Here is a tiny trained network, its code and every weight. The questions are about switching its units off for an input and a class, where a switched-off unit gives its printed mean instead of its output.

import numpy as np


def w(rows, s, z=0):
    codes = np.array(rows[::2]) - 128.0
    scale = np.full(codes.shape[1], s)
    scale[-1] = z or s
    return codes * scale


def f(y):
    return np.maximum(y, 0)


def log_softmax(a):
    a = a - a.max(-1, keepdims=True)
    return a - np.log(np.exp(a).sum(-1, keepdims=True))


def net(x, mask):
    res = np.array(x, float).reshape(1, 7) / 4 @ E
    y = f(res @ A[0][:, :-1].T + A[0][:, -1])
    res = res + np.where(mask, y, B[0][:, -1]) @ B[0][:, :-1]
    return log_softmax(res[-1] @ U[:, :-1].T + U[:, -1])


A, B = {}, {}
E = w([
[203,68,162,151,188,227,85],'x0',
[98,50,124,23,195,91,61],'x1',
[128,129,125,129,126,125,127],'x2',
[213,254,138,36,105,130,61],'x3',
[188,54,135,73,10,142,167],'x4',
[154,98,140,186,105,80,5],'x5',
[53,136,95,120,84,206,54],'x6',
],0.0063)
A[0] = w([
[99,80,129,58,154,93,95,17],'N0',
[176,124,131,138,147,84,161,192],'N1',
[80,64,115,180,132,150,186,54],'N2',
[172,214,128,81,100,151,105,59],'N3',
[106,66,127,3,181,79,122,77],'N4',
[144,76,126,83,69,161,164,77],'N5',
[36,137,109,105,66,243,82,123],'N6',
[84,81,123,186,121,108,173,28],'N7',
[191,197,112,73,138,120,121,54],'N8',
[157,116,149,145,150,192,151,101],'N9',
[122,138,137,122,125,40,162,94],'N10',
[163,163,118,124,142,132,122,48],'N11',
[168,178,128,204,68,152,167,27],'N12',
[158,130,129,152,148,172,118,113],'N13',
[145,165,119,170,100,155,159,57],'N14',
[159,76,136,124,55,128,129,103],'N15',
[87,167,107,45,156,193,228,73],'N16',
[130,143,127,119,142,171,165,135],'N17',
[148,122,125,190,68,60,49,88],'N18',
[111,144,153,98,146,154,182,58],'N19',
[143,166,126,200,83,136,178,115],'N20',
[81,198,120,167,231,136,121,54],'N21',
[28,160,140,108,71,112,117,104],'N22',
[138,151,159,173,113,161,138,64],'N23',
[211,112,140,125,174,76,185,79],'N24',
[91,164,121,93,88,71,176,88],'N25',
[125,120,121,124,126,147,137,254],'N26',
[194,90,144,120,193,227,126,59],'N27',
[168,84,121,83,37,135,155,41],'N28',
[104,79,116,153,139,113,135,34],'N29',
],0.013,0.0099)
B[0] = w([
[73,162,140,121,47,205,145,161],'N0',
[212,106,139,170,177,168,135,215],'N1',
[150,110,236,40,99,96,129,187],'N2',
[131,80,204,28,136,103,141,189],'N3',
[51,133,121,103,98,237,132,224],'N4',
[87,175,124,133,202,77,125,177],'N5',
[243,137,192,209,128,175,224,221],'N6',
[126,111,194,42,79,72,149,167],'N7',
[138,96,193,35,130,98,143,181],'N8',
[138,128,55,106,107,87,125,165],'N9',
[188,139,69,139,107,107,174,176],'N10',
[93,122,156,108,103,110,164,136],'N11',
[56,155,134,130,70,225,141,175],'N12',
[120,101,59,120,107,101,118,159],'N13',
[73,129,127,120,96,170,142,154],'N14',
[101,168,126,145,193,76,115,181],'N15',
[101,84,166,244,103,118,18,208],'N16',
[128,91,97,141,142,138,69,168],'N17',
[86,78,131,216,101,104,41,195],'N18',
[103,106,141,174,98,128,75,148],'N19',
[78,119,104,92,133,224,119,203],'N20',
[40,218,149,151,203,49,160,194],'N21',
[187,125,31,109,108,88,157,194],'N22',
[99,144,106,101,135,173,134,147],'N23',
[213,160,172,226,110,151,197,185],'N24',
[140,128,20,103,73,73,139,191],'N25',
[200,107,54,40,250,171,51,254],'N26',
[111,138,31,120,1,51,168,187],'N27',
[55,196,152,164,175,52,156,177],'N28',
[138,121,183,53,101,126,116,143],'N29',
],0.023,0.0098)
U = w([
[56,186,148,102,86,240,123,105],'0',
[141,105,243,41,96,85,104,92],'1',
[70,245,154,152,194,68,119,108],'2',
[151,147,133,119,139,140,85,250],'3',
[150,144,70,121,52,88,122,101],'4',
[121,94,180,200,94,115,1,117],'5',
[196,168,185,184,113,158,176,109],'6',
],0.0062,0.02)

Each question gives the input, the list of numbers given to net, and the class t.
The units are the neurons (one row each of A and B). Each row of codes is followed by its name. A weight is (code - 128) times the scale printed after its matrix; where a second scale follows, it is the last column's (A, B and U).
mask holds one flag per neuron, in row order. A switched-off neuron (its flag False) gives its mean, the last column of its row in B, instead of its output. The means were averaged over made-up inputs and are rounded, as every weight is.
A unit's drop is (log p(t) with every unit on - log p(t) with that unit switched off) / (log p(t) with every unit on - log p(t) with every unit switched off).
The circuit of an input: a set's keep is (log p(t) with only the set's units on - log p(t) with every unit switched off) / (log p(t) with every unit on - log p(t) with every unit switched off). Starting from the 12 units with the biggest drops (on a tie, the unit counted first), units are removed one at a time, each time the one whose removal leaves the highest keep (on an exact tie, the one counted first), for as long as the keep stays at least 0.8.
units of the circuit, in order: the units of the circuit, biggest drop first
most important unit: the unit with the biggest drop
top k neurons: the k neurons with the biggest drops, biggest first
drop of u: that unit's drop, to one decimal
input [-5,-3,4,1,7,-8,0], class 5: top 2 neurons	[N16; N21]
input [-2,-8,-7,8,-5,5,-3], class 0: top neuron	[N12]
input [3,8,5,0,-1,8,7], class 0: top 3 neurons	[N0; N4; N16]
input [-2,0,6,-7,0,7,8], class 6: top 3 neurons	[N6; N16; N3]
input [-3,-7,0,-4,5,4,-8], class 6: top 4 neurons	[N24; N1; N4; N10]
input [5,4,-2,-6,6,7,0], class 5: top 2 neurons	[N18; N21]
input [1,3,6,-6,8,8,8], class 2: top 3 neurons	[N15; N28; N5]
input [-7,-2,-2,-2,-5,1,-5], class 4: top 3 neurons	[N25; N10; N6]
input [-5,-6,7,-3,-8,2,-5], class 2: top 2 neurons	[N21; N4]
input [-5,-7,3,-4,7,0,-5], class 0: top 2 neurons	[N20; N12]
input [4,-4,0,-3,8,6,-4], class 2: units of the circuit, in order	[N28; N15]
input [8,-3,6,-6,-6,-8,-8], class 4: drop of N22	-0.1
input [6,-3,-5,0,-2,8,8], class 5: drop of N13	0.3
input [7,1,-6,-4,7,-5,4], class 2: most important unit	N5
input [-5,8,6,-1,-8,1,8], class 0: drop of N5	0.1
